[ 22 -11  -4   6   2   7   1  -8   6   0 -21  32   2  -7  -2 -19   7  28
  69 -35 -12  16 -28   1  11   8   1  11   4 -14 -23 -14  -3  33 -13  -7
 -13   2 -14  -3  31   2  -6  16  10  16  -7  26 -16 -13 -26 -30  11 -15
   7   2  10 -14] | Z
[ -7  21  18  -3 -13 -13   0 -20   0  -1 -10  28   1   9   2 -40  18   0
  39  48  13  -5  -9  -5  12   6   3   3  20 -24   4  20   7  11  64  25
 -61   4  15 -26 -39   7  -2 -18   1  -4  -1  19  -4   4  11   8   0   7
  -8  -4   6  10] | N
[ 26  -6   4 -11   1  -7  26   3  11  10 -15  36  37   7   3 -19  19  20
  46  -3 -16  13  21 -21  27  -1   2   7   5  -4  -9 -26  13  -8  -6 -60
  -7   0  18   7  36   7   0   5   6   9 -12  15  10 -21 -18 -19  10 -19
 -13   8  11 -31] | U
[ 25  -7  -2  13   0  12  -7 -16  -3  -9 -14   9 -27  -8   6 -27  11  22
  73 -33  -9  12 -22 -14   8   5  -6   6  10   0 -13  -9 -13  40  14  28
 -26   0 -28 -20   7   3  -9   6  12   7  -2  20 -27 -12 -17 -27  -2 -14
  15   0   9  -1] | Z
[ 11   5  13   2  -4   2   0  -7   5  -3 -15  20   7  -2  -1 -31  14  17
  39   1  -8   1   1  -7  14   4   2   7  12   2  -3  -5   1  20  31  13
 -39   0   4 -18   3  16  -3  -3   3   5  -6   7  -5  -4  11 -16   2  -7
   3   0   3   3] | R
[  4  10  11   3  -5  -9   4 -16   8  -7 -13  18   2  -1  -7 -39   9   8
  51  18  -4   2 -24   1   9   7   2   1   7 -10  -4   3   2  38  44  25
 -39   4  12 -26  -2   9  -2  -8   1   3  -3  13  -6   1  13 -17   2  -2
   6   2  11   3] | N
[ 28 -17   3  -4   3   6  29   8   5   0 -10  45  13 -18   6 -24   6  24
  42 -40 -12   7  -8 -11   3   1   3  11   9  11 -16 -20   5 -12   5 -38
 -29 -12  21   3  13   0 -14  11   4   1 -11  31  17 -16 -11 -16  15   0
  -8  -1  13 -17] | G
[  2   8  13   2  -5  -5  11  -8  12   0  -6  31  25  13   1 -26   4  12
  34  18  -8   1 -39  -2  20   7  -3  14   7 -21 -11  -1   3  30  26  10
 -40  -2  21 -13   4   2  -2   1   4   3  -4  13   5   3   0 -16   2  -5
   1   1   4  -8] | N
[ 15 -10  -2   3  -5  10  23  -3   2   6 -10  60   1   2  13 -36 -14  38
  68 -50  -3   7 -77  -8 -24  11   6  24  17 -24 -27   0  -4   5  -4 -10
 -49 -25   6   5 -32 -11 -39  16  -4  -8   3  61   3 -18 -29 -20  12  14
   1 -13  22  -5] | M
[  2  16  19  -1 -11  -7   7 -17   3   3 -16  19  11   8  -5 -35  24   1
  32  46   7  -1  10  -6  25   7  -6   1  15  -8   1   6  13  13  54   5
 -57   9  18 -19 -17  11   0 -15   1  -5 -12  11   2   6  17  -1  -1   1
  -9   2   7   6] | N
[ 33  -2  -4   3   6   6  14 -11  -6   8  -9  12 -18  -2  11 -33  14  11
  60 -24  -3   5  24 -13   0   1   0   1  13   3  -3  -7  -2  -7  10 -10
 -23  -1 -14  -6 -18   4 -20   2   9  11  -2  23  -5 -17 -18  -7   0  -4
  -1  -3   8   0] | X
[  5   3  13  12  -6  -3  10 -12  12  -2 -15  40  15   2  -2 -27   5  20
  45  10  -7   5 -38  -1  15  10   2  13  10 -19 -11   1   0  30  26   2
 -40  -9  14 -13   6   7  -6   4   2   3  -8  22  -6  -1  -5 -18   8  -9
   7   0  11  -4] | Z
[ 13   6  12  -2  -2   8   0 -19   6   1 -15  29  18  -3  -2 -24  15  16
  63  25  -9   9 -25   4  35   4   1  -5  10 -32  -9  -1   3  42   0  -1
 -21   8 -10 -11   9  10   9  -3   1   9   3   9 -25  -6 -22 -14  -3 -10
   0   3   6 -10] | N
[ 21  -5   4  -2  -5   8   1  -7  -6  -1  -9  40 -12  -1  15 -35   7  21
  72 -30  -3   3 -27  -5  -8   2   1  11  17 -21 -12   0   0   3   2  -8
 -40  -5  -7  -3 -30   0 -23   4   4  -5  -1  41 -11 -15 -28  -4   4   7
  -5  -8  11   0] | Z
[ 23  -6   5   7   2   7  10 -14  -3   2 -14  13 -10  -3  -3 -25  21  14
  65 -19 -16  19  21 -11  24  10  -1  -2  13  -3   5 -16  -3  16  10  -9
 -18   3 -16  -7  11   0  -3   4  13  10  -2  12 -15 -21 -20 -20  10 -16
  -1   8  13  -7] | R
[ 25  -9   1  13   2   0  10  -2   0  -2  -9  13  -3  -1  10 -19  11  18
  42 -23 -12   5   9  -8   8   2   2   3  12   8 -12 -14  -4  10  17   0
 -27   4  -5  -4  12   7  -5   1  10   6  -1  14   2 -13  -7 -19   5  -7
   1   2   4  -7] | R
[ 18  -4   7  -1  -1   7  10  -6   3  -2 -38  26   1  -4   0 -22   9  15
  49 -11  -6   4 -12  -7  12   5   3   8   8  -4  -9 -10   2  14  10  -5
 -28  -3  -1  -9   8   6  -5  20   6   5  -7  15  -2 -11 -10 -14   7 -10
   1   1   4  -6] | Z
[ 16   1  10   5  -2   4   4 -18   5   0 -17  26   6  -4  -4 -20  12  22
  70  38  -9   7 -28  -2  16  10  -1   7  11 -26 -14  -3   5  36   8   4
 -29  -1  -5 -14   1   5  -6   1   3   8  -6  19 -18 -13 -16 -16   7  -8
   4   6   8  -6] | R

[ -4 -14   7 -26   4  17  -9   4   0   8   1   0  -8  -4  -7  16  85  -1
 -21   2  19 -15 -23  -1  15  -3   1   4 -11  -6  -4  32  -6  12   9  11
 -12  -8  12  11 -34  -5  24  -1 -14  -8   7  10  -3  -4  -1  -1  -3 -27
 -32  -5   8 -58] | <16>
[ -5  -5   6   3   0  -3  -6 -50   8  -4   3   7  -6   5  -2  10   6  26
  -7   4  14  -6   6  -3  -6  -1   6   1   3 -10   0   1   4  10   7   2
  12  -1  14 -10 -11  -8  15   8   7   1   9  13  -3 -13   1 -16 -10  -2
 -46   9  -4  -9] | <15>
[ -3 -18  -8  -4  -1  -9 -12  54  -6   1   9 -17  15 -15  -1  19  44  -6
 -33   6  -6   4  -2   0 -18   9   8  13  -4 -15  -1  -4   4  15  23  11
 -58   1  33 101   6 -29 -37  -3 -14  -3   5  25 -13  -6   2   2   9 -10
 -70  -6 -65 -49] | <16>
[ -5  -7  -9  17  18  -4 -19  49   5   6  -2  16  12  -4 -24  -4 -19 -84
  26   6 -10   7  -8   3 -15   4 -12  -9   0  25  12 -16   5 -10  -2  -4
 -14  -3  -9 -66 -29  -2  23   4   4   2  -2 -13   8   8   5   7   4   7
 -15   2   0   7] | <8>
[  3  13  -1  -8  -2   8   1  35   7   3   2 -14  13   6  -5   4   0  27
 -23  -7  -9  -5   1  -1 -11  -4  -4   2  -2   6  -4  -8  -5   3  -2  15
   0   6  18   8   9  -1 -10  -3  -4   6  -7 -10  -4   0   1  12  -6  -5
  38 -10  24 -12] | <26>
[  2   1 -12 -12   1   2  -2 -22  21  -1   2 -14   6  -1   8  18  27  24
 -15   7   0   4  -2  -7  -1   8  19  11   2  -7 -10  -6   2   5  12  14
  19   0  27 -46  21  -7  -4   1   4  -2   1  13  -5 -11   0 -13  -9  -3
  16  -3   9 -35] | <16>
[ -8  -8  52   1  14  10 -17   0  21   1   0   2  17  -2 -13  27  24  10
  -6   7  -6   2 -10  -4  -4   7  10  16   5  -6   0   0  -3   2  15  13
  -5   7  23  -7  29 -16 -10   0  13   2  29  13  -7  -8   2  -3  -6  -5
 -42   0 -19 -12] | <26>
